Below are the code and all the weights of a small trained network. Each question names an input and a target symbol and asks about switching units off, where a switched-off unit gives its printed mean instead of its output.

import numpy as np


def w(rows, s, z=0):
    codes = np.array(rows[::2]) - 128.0
    scale = np.full(codes.shape[1], s)
    scale[-1] = z or s
    return codes * scale


def f(y):
    return np.maximum(y, 0)


def softmax(a):
    e = np.exp(a - a.max(-1, keepdims=True))
    return e / e.sum(-1, keepdims=True)


def log_softmax(a):
    a = a - a.max(-1, keepdims=True)
    return a - np.log(np.exp(a).sum(-1, keepdims=True))


def net(x, mask):
    ids = ['ΓΔαβεζθμξπστφψω'.index(c) for c in x.split()]
    T = len(ids)
    res = E[ids] + P[:T]
    r = res
    for j in range(2):
        rows = slice(4 * j, 4 * j + 4)
        q, k, v = (r @ M[0][rows].T for M in (Q, K, V))
        z = softmax(np.where(np.tri(T) > 0, q @ k.T / 4**0.5, -1e9)) @ v
        o = O[0][rows]
        res = res + np.where(mask[j], z, o[:, -1]) @ o[:, :-1]
    y = f(res @ A[0][:, :-1].T + A[0][:, -1])
    res = res + np.where(mask[2:10], y, B[0][:, -1]) @ B[0][:, :-1]
    return log_softmax(res[-1] @ U[:, :-1].T + U[:, -1])


Q, K, V, O, A, B = {}, {}, {}, {}, {}, {}
E = w([
[116,124,165,146,47,187,150,126,153],'Γ',
[172,165,46,60,76,124,148,118,130],'Δ',
[44,104,73,174,64,93,109,174,71],'α',
[154,151,150,101,161,98,138,26,196],'β',
[104,133,99,136,84,119,89,152,93],'ε',
[78,158,125,109,157,137,128,128,88],'ζ',
[173,189,169,176,132,114,157,130,130],'θ',
[166,162,102,136,83,137,70,124,107],'μ',
[68,206,190,60,139,115,140,170,193],'ξ',
[158,103,68,160,253,87,166,60,177],'π',
[52,128,150,130,128,138,101,152,176],'σ',
[116,215,141,60,156,121,156,81,115],'τ',
[96,115,177,108,51,90,137,57,196],'φ',
[109,105,158,221,109,105,173,125,156],'ψ',
[74,90,135,127,78,125,189,72,176],'ω',
],0.021)
P = w([
[163,3,198,93,108,152,149,161,42],'0',
[94,106,137,154,22,42,104,151,49],'1',
[99,149,165,150,43,6,114,90,93],'2',
[106,140,145,160,96,68,116,83,107],'3',
[105,145,66,189,178,179,110,121,108],'4',
[90,161,24,215,198,213,115,138,118],'5',
[78,173,34,214,152,173,104,99,90],'6',
[52,198,48,221,106,142,98,60,81],'7',
[62,221,63,214,111,147,88,27,89],'8',
],0.0078)
Q[0] = w([
[175,99,95,154,127,193,73,139,167],'head 1',
[125,192,89,148,113,20,145,73,71],'head 1',
[3,239,76,179,119,207,105,52,153],'head 1',
[81,74,137,136,136,102,166,141,119],'head 1',
[67,250,55,163,102,120,99,142,123],'head 2',
[195,53,171,140,173,112,49,213,167],'head 2',
[133,85,190,119,88,37,65,86,169],'head 2',
[77,128,116,107,205,122,32,229,170],'head 2',
],0.0068)
K[0] = w([
[48,208,122,138,152,54,168,150,121],'head 1',
[105,92,118,107,117,217,65,71,199],'head 1',
[123,210,59,170,90,163,121,59,196],'head 1',
[193,149,130,83,119,135,118,117,67],'head 1',
[87,204,149,164,159,214,159,71,175],'head 2',
[132,95,140,28,84,91,84,122,170],'head 2',
[171,103,146,141,158,255,181,183,123],'head 2',
[188,132,88,154,102,99,191,125,140],'head 2',
],0.0065)
V[0] = w([
[118,72,141,151,84,136,149,62,218],'head 1',
[114,151,113,101,90,157,255,95,94],'head 1',
[147,156,27,115,100,109,143,140,139],'head 1',
[205,118,119,92,78,134,75,113,147],'head 1',
[143,176,177,70,133,174,128,139,164],'head 2',
[126,113,102,82,183,69,148,67,137],'head 2',
[78,102,110,81,105,176,49,134,135],'head 2',
[147,110,127,174,157,149,91,98,85],'head 2',
],0.014)
O[0] = w([
[72,81,133,186,109,178,179,235,212,208],'head 1',
[125,67,93,44,103,129,219,103,99,252],'head 1',
[217,182,118,49,113,137,174,193,156,224],'head 1',
[212,140,18,158,135,224,114,121,173,104],'head 1',
[58,142,66,107,157,152,130,74,129,7],'head 2',
[167,104,141,116,66,12,121,15,235,67],'head 2',
[43,119,79,58,68,74,54,226,123,89],'head 2',
[183,71,135,169,161,114,54,140,123,79],'head 2',
],0.011,0.0039)
A[0] = w([
[93,26,106,146,111,123,148,145,102,198],'neuron 1',
[210,135,70,88,104,132,153,135,122,126],'neuron 2',
[74,84,222,130,88,140,146,119,78,5],'neuron 3',
[174,89,121,159,139,67,103,131,209,149],'neuron 4',
[114,156,73,255,210,47,108,136,129,225],'neuron 5',
[98,113,104,79,200,57,119,173,143,228],'neuron 6',
[185,10,132,105,188,119,111,211,134,189],'neuron 7',
[38,116,164,105,161,96,90,91,108,74],'neuron 8',
],0.0078,0.0032)
B[0] = w([
[176,167,88,162,133,90,117,79,73,254],'neuron 1',
[119,158,229,107,193,84,82,161,133,242],'neuron 2',
[131,126,85,118,224,61,90,105,133,244],'neuron 3',
[104,133,163,48,85,208,99,186,70,199],'neuron 4',
[76,115,233,95,172,142,79,84,197,220],'neuron 5',
[178,69,65,108,11,81,63,105,82,201],'neuron 6',
[135,174,168,155,3,93,156,108,170,212],'neuron 7',
[157,129,125,197,229,190,150,191,171,197],'neuron 8',
],0.0069,0.0086)
U = w([
[36,1,167,85,133,235,168,180,15,34],'Γ',
[176,137,69,68,80,178,178,120,102,135],'Δ',
[69,144,190,118,114,121,141,160,49,175],'α',
[130,75,131,135,125,83,90,83,205,135],'β',
[111,194,112,146,83,204,44,108,110,253],'ε',
[139,117,72,153,162,46,85,118,109,66],'ζ',
[143,72,161,138,195,192,147,104,33,199],'θ',
[150,177,82,175,170,178,13,152,177,113],'μ',
[13,201,136,94,139,153,134,82,86,189],'ξ',
[163,85,164,160,144,69,95,84,174,12],'π',
[11,122,167,88,168,155,58,160,131,72],'σ',
[135,158,75,130,120,70,152,21,130,34],'τ',
[105,83,76,167,112,187,113,151,226,223],'φ',
[99,148,189,189,175,148,183,117,60,172],'ψ',
[97,27,123,116,124,107,225,161,115,28],'ω',
],0.006,0.0037)

Each question gives the input, a string of symbols that net reads in full, and the target symbol t.
The units are the heads (4 rows each of Q, K, V and O) and the neurons (one row each of A and B). Each row of codes is followed by its name. A weight is (code - 128) times the scale printed after its matrix; where a second scale follows, it is the last column's (O, A, B and U).
mask holds one flag per unit, heads first, then neurons. A switched-off unit (its flag False) gives its mean, the last column of its rows in O or B, instead of its output. The means were averaged over made-up inputs and are rounded, as every weight is.
A unit's drop is (log p(t) with every unit on - log p(t) with that unit switched off) / (log p(t) with every unit on - log p(t) with every unit switched off).
The circuit of an input: a set's keep is (log p(t) with only the set's units on - log p(t) with every unit switched off) / (log p(t) with every unit on - log p(t) with every unit switched off). Starting from all 10 units, units are removed one at a time, each time the one whose removal leaves the highest keep (on an exact tie, the one counted first), for as long as the keep stays at least 0.8.
circuit, biggest first: the units of the circuit, biggest drop first
k most important neurons: the k neurons with the biggest drops, biggest first
heads that matter: for each layer, one digit per head in row order, 1 if its drop is at least 0.15 and else 0, layers parted by /
input σ α ψ, target σ: circuit, biggest first => [head 1; head 2]
input ξ φ α, target φ: circuit, biggest first => [head 1]
input φ α μ μ, target μ: heads that matter => 10
input Γ α φ, target Γ: heads that matter => 01
input ξ α ξ, target ξ: heads that matter => 01
input σ α μ, target σ: heads that matter => 11
input α α α ξ ε ψ α, target ψ: heads that matter => 01
input ξ α β θ ψ π, target β: heads that matter => 01
input ξ Δ Δ, target ξ: heads that matter => 01
input Δ ξ ξ, target Δ: heads that matter => 10
input α φ β α ξ, target φ: heads that matter => 10
input σ α σ β, target σ: heads that matter => 10
input α α α α Γ, target α: circuit, biggest first => [head 2; head 1]
input α θ ζ, target θ: circuit, biggest first => [head 2; neuron 7]
input μ α ε, target ε: circuit, biggest first => [head 1]
input Γ ζ ξ, target Γ: circuit, biggest first => [head 2; head 1]
input τ α Δ, target τ: 3 most important neurons => [neuron 2; neuron 4; neuron 8]
input θ α α ξ β ξ Δ, target ξ: circuit, biggest first => [head 2; neuron 2]
input φ α σ, target φ: 2 most important neurons => [neuron 2; neuron 8]
input σ ξ α, target σ: circuit, biggest first => [head 1; neuron 5]
